Below is a small trained network, with its code and all its weights. Each question gives an input and a target symbol and asks what happens when units are switched off, that is, made to give their printed mean instead of their output.

import numpy as np


def w(rows, s, z=0):
    codes = np.array(rows[::2]) - 128.0
    scale = np.full(codes.shape[1], s)
    scale[-1] = z or s
    return codes * scale


def norm(h):
    return h / np.sqrt((h * h).mean(-1, keepdims=True) + 1e-5)


def f(y):
    return np.maximum(y, 0)


def softmax(a):
    e = np.exp(a - a.max(-1, keepdims=True))
    return e / e.sum(-1, keepdims=True)


def log_softmax(a):
    a = a - a.max(-1, keepdims=True)
    return a - np.log(np.exp(a).sum(-1, keepdims=True))


def net(x, mask):
    ids = ['αβγεηλμστφψ'.index(c) for c in x.split()]
    T = len(ids)
    res = E[ids] + P[:T]
    u = 0
    for l in range(2):
        q, k, v = (norm(res) @ M[l].T for M in (Q, K, V))
        z = softmax(np.where(np.tri(T) > 0, q @ k.T / 4**0.5, -1e9)) @ v
        res = res + np.where(mask[u], z, O[l][:, -1]) @ O[l][:, :-1]
        u += 1
        y = f(norm(res) @ A[l][:, :-1].T + A[l][:, -1])
        res = res + np.where(mask[u : u + 8], y, B[l][:, -1]) @ B[l][:, :-1]
        u += 8
    return log_softmax(norm(res)[-1] @ U[:, :-1].T + U[:, -1])


Q, K, V, O, A, B = {}, {}, {}, {}, {}, {}
E = w([
[191,160,132,6,151,137,177,142,66,114,14],'α',
[113,166,105,195,168,160,125,75,156,106,139],'β',
[237,135,200,139,173,123,196,108,103,134,121],'γ',
[173,102,173,140,128,91,104,144,116,92,159],'ε',
[166,176,47,141,129,73,121,162,126,118,67],'η',
[112,116,169,132,127,110,80,156,106,122,98],'λ',
[93,114,74,178,141,179,142,122,78,139,96],'μ',
[98,102,194,104,98,122,142,141,132,129,79],'σ',
[125,203,147,125,108,165,164,55,109,135,159],'τ',
[138,102,125,170,129,159,136,105,147,46,75],'φ',
[131,130,167,95,54,124,162,124,74,114,169],'ψ',
],0.02)
P = w([
[188,52,165,98,46,117,59,31,137,180,91],'0',
[182,63,148,93,116,116,113,71,105,171,132],'1',
[149,70,90,99,122,126,100,92,100,137,123],'2',
[172,82,102,82,175,115,142,141,79,113,131],'3',
[121,131,110,107,149,134,124,138,92,126,131],'4',
[79,147,101,133,137,139,117,148,110,122,128],'5',
[70,142,111,147,149,154,135,167,91,123,141],'6',
[60,164,116,144,163,141,142,199,91,109,140],'7',
[44,175,110,123,183,147,142,222,98,85,155],'8',
[33,179,105,146,196,145,148,254,84,84,163],'9',
[13,211,141,124,213,165,164,227,107,82,170],'10',
],0.0064)
Q[0] = w([
[126,70,119,96,179,114,107,111,254,159,163],'L0H0',
[73,113,110,108,165,168,136,37,203,145,110],'L0H0',
[116,140,115,169,195,100,164,173,50,45,125],'L0H0',
[152,165,120,153,118,165,73,106,191,139,180],'L0H0',
],0.0076)
K[0] = w([
[252,98,145,121,177,97,70,78,212,127,23],'L0H0',
[180,90,154,125,198,207,104,3,165,136,87],'L0H0',
[73,142,145,135,188,147,109,191,117,18,154],'L0H0',
[194,155,70,113,207,101,96,46,95,136,164],'L0H0',
],0.0068)
V[0] = w([
[88,115,110,127,109,3,112,154,134,133,163],'L0H0',
[154,98,94,91,168,122,146,128,205,188,120],'L0H0',
[115,120,69,130,133,112,171,138,146,118,136],'L0H0',
[99,98,132,74,150,170,181,195,197,193,165],'L0H0',
],0.0053)
O[0] = w([
[106,88,145,42,140,154,152,1,215,106,198,107],'L0H0',
[153,149,119,129,63,168,97,153,113,155,123,3],'L0H0',
[108,152,150,157,136,99,178,128,86,145,158,93],'L0H0',
[69,96,156,89,110,236,98,128,168,106,67,55],'L0H0',
],0.0099,0.0056)
A[0] = w([
[153,136,199,103,196,89,79,122,81,118,155,183],'L0N0',
[163,101,169,53,53,95,160,118,110,200,92,44],'L0N1',
[113,183,107,72,176,179,127,151,87,168,72,149],'L0N2',
[139,114,116,32,70,164,162,192,147,112,209,216],'L0N3',
[127,19,154,122,99,99,121,167,250,109,54,252],'L0N4',
[121,143,78,53,171,124,171,96,183,123,113,14],'L0N5',
[116,149,59,145,206,46,110,172,155,233,119,96],'L0N6',
[118,86,119,53,172,98,137,2,93,249,218,146],'L0N7',
],0.0053,0.002)
B[0] = w([
[55,157,119,184,217,164,3,124,155,185,74,253],'L0N0',
[157,49,96,203,172,21,194,189,126,143,151,192],'L0N1',
[131,151,153,103,73,166,85,153,144,228,139,189],'L0N2',
[120,138,120,166,113,106,187,11,70,85,144,214],'L0N3',
[179,248,193,15,158,207,39,64,93,147,51,199],'L0N4',
[162,204,239,226,62,85,108,81,58,15,207,146],'L0N5',
[197,62,114,34,227,157,93,66,192,155,22,182],'L0N6',
[113,86,142,126,148,14,142,60,106,153,56,231],'L0N7',
],0.0052,0.0046)
Q[1] = w([
[94,44,126,73,127,158,60,23,116,105,90],'L1H0',
[99,223,164,104,255,148,47,52,37,129,23],'L1H0',
[90,146,89,126,178,126,172,134,86,135,39],'L1H0',
[115,169,163,190,189,98,191,77,87,71,19],'L1H0',
],0.0074)
K[1] = w([
[85,187,92,158,95,116,196,138,120,144,156],'L1H0',
[21,159,152,153,153,168,138,169,87,2,149],'L1H0',
[74,161,174,91,135,108,114,127,145,95,158],'L1H0',
[2,104,204,116,143,139,114,117,114,76,188],'L1H0',
],0.007)
V[1] = w([
[139,128,107,155,122,166,181,161,138,65,81],'L1H0',
[138,178,121,120,97,135,206,143,85,134,187],'L1H0',
[69,59,139,54,86,107,165,124,139,116,75],'L1H0',
[141,141,114,154,160,176,118,144,201,255,92],'L1H0',
],0.0074)
O[1] = w([
[161,68,161,163,65,80,216,129,138,151,66,87],'L1H0',
[255,161,79,132,149,160,117,92,38,174,173,119],'L1H0',
[121,143,60,87,120,201,167,90,115,87,70,154],'L1H0',
[167,139,88,126,184,183,154,166,150,164,98,2],'L1H0',
],0.0098,0.0086)
A[1] = w([
[125,74,115,144,149,120,208,163,70,75,166,178],'L1N0',
[201,107,60,142,99,84,227,106,39,94,195,196],'L1N1',
[138,67,175,82,130,95,84,81,147,72,123,27],'L1N2',
[227,114,58,156,99,137,172,172,164,253,152,63],'L1N3',
[119,160,103,25,136,234,159,125,184,138,74,44],'L1N4',
[99,195,41,209,176,134,213,138,177,95,113,206],'L1N5',
[103,65,139,204,115,158,129,135,87,60,235,152],'L1N6',
[170,68,195,122,184,121,99,105,207,166,205,249],'L1N7',
],0.0067,0.0013)
B[1] = w([
[76,188,245,127,123,106,140,108,189,197,120,190],'L1N0',
[101,174,90,187,41,183,168,28,237,174,139,253],'L1N1',
[80,72,103,154,76,140,150,170,78,83,177,225],'L1N2',
[15,179,76,128,72,206,134,159,143,18,195,146],'L1N3',
[202,113,184,198,163,196,163,109,164,126,209,163],'L1N4',
[240,111,252,42,102,127,124,110,85,192,114,187],'L1N5',
[80,191,85,161,102,67,191,216,43,254,193,210],'L1N6',
[72,146,73,60,171,221,193,108,80,81,170,174],'L1N7',
],0.0074,0.0068)
U = w([
[75,93,41,97,154,189,219,170,61,205,50,161],'α',
[83,177,38,71,151,128,168,112,254,91,79,159],'β',
[140,225,117,80,95,107,176,20,126,176,137,106],'γ',
[178,86,164,183,197,246,224,73,207,73,159,154],'ε',
[237,181,181,93,151,177,77,143,119,197,227,144],'η',
[92,92,214,58,145,169,88,97,147,116,100,115],'λ',
[137,107,125,118,70,165,101,17,36,81,193,165],'μ',
[212,100,198,15,53,217,192,131,69,112,87,172],'σ',
[80,131,145,85,175,68,83,167,73,116,169,3],'τ',
[134,48,207,143,67,41,184,81,108,157,93,184],'φ',
[147,130,128,246,69,165,186,165,88,24,79,56],'ψ',
],0.006,0.0024)

Each question gives the input, a string of symbols that net reads in full, and the target symbol t.
The units are the heads (4 rows each of Q, K, V and O) and the neurons (one row each of A and B). Each row of codes is followed by its name. A weight is (code - 128) times the scale printed after its matrix; where a second scale follows, it is the last column's (O, A, B and U).
mask holds one flag per unit, layer by layer, with each layer's heads first. A switched-off unit (its flag False) gives its mean, the last column of its rows in O or B, instead of its output. The means were averaged over made-up inputs and are rounded, as every weight is.
A unit's drop is (log p(t) with every unit on - log p(t) with that unit switched off) / (log p(t) with every unit on - log p(t) with every unit switched off).
The circuit of an input: a set's keep is (log p(t) with only the set's units on - log p(t) with every unit switched off) / (log p(t) with every unit on - log p(t) with every unit switched off). Starting from the 12 units with the biggest drops (on a tie, the unit counted first), units are removed one at a time, each time the one whose removal leaves the highest keep (on an exact tie, the one counted first), for as long as the keep stays at least 0.8.
units of the circuit, in order: the units of the circuit, biggest drop first
k most important neurons: the k neurons with the biggest drops, biggest first
k most important neurons of layer l: the k neurons of layer l with the biggest drops, biggest first
input φ γ β ψ φ σ η, target σ: 2 most important neurons -> L0N7; L1N5
input γ α ε τ, target τ: most important neuron -> L1N1
input ψ γ ψ ψ μ γ β ψ φ μ, target γ: units of the circuit, in order -> L1H0; L0N0; L1N1; L1N0
input φ ε ε ε, target τ: units of the circuit, in order -> L1N1; L0N0
input ψ φ λ τ τ β ε λ σ, target ε: units of the circuit, in order -> L1N4; L1H0; L0H0
input γ φ λ ε ε β, target τ: units of the circuit, in order -> L1H0; L1N1; L0H0
input τ σ γ β α ψ μ γ φ α, target φ: units of the circuit, in order -> L1H0; L0N1
input α λ μ μ β, target η: units of the circuit, in order -> L1N5; L0H0; L0N7
input η φ η η φ φ, target φ: units of the circuit, in order -> L1H0; L0H0
input φ γ φ ε ε η, target τ: units of the circuit, in order -> L1H0; L1N1
input ε α α φ ε φ α η ε β β, target τ: units of the circuit, in order -> L1H0; L1N1; L0H0
input λ ψ φ φ β, target φ: 4 most important neurons -> L0N7; L0N1; L1N5; L0N6
input α φ τ α σ, target σ: 4 most important neurons -> L0N4; L0N0; L1N1; L1N0
input φ ε λ, target λ: 3 most important neurons -> L1N6; L0N0; L0N4
input α β τ σ γ ε ψ φ μ σ β, target σ: units of the circuit, in order -> L1N5; L1H0; L0H0
input τ β τ τ, target η: units of the circuit, in order -> L1H0
input φ β ψ τ ε τ τ λ ψ η, target μ: units of the circuit, in order -> L0H0; L1H0
input λ γ λ ψ τ ψ γ μ, target γ: 2 most important neurons -> L0N0; L1N2
input β φ α λ, target λ: 2 most important neurons of layer 1 -> L1N6; L1N7
input η λ β γ α τ ψ σ σ, target σ: most important neuron -> L0N4
input τ α τ μ ψ τ τ σ φ, target σ: 3 most important neurons -> L1N5; L0N7; L0N0
input τ σ γ η γ ε σ, target ε: 2 most important neurons -> L1N4; L0N7
input σ ψ ε α β ε γ μ γ φ β, target φ: 3 most important neurons -> L0N6; L1N5; L0N1
input ψ ε η ε ε, target τ: 2 most important neurons -> L0N0; L1N1
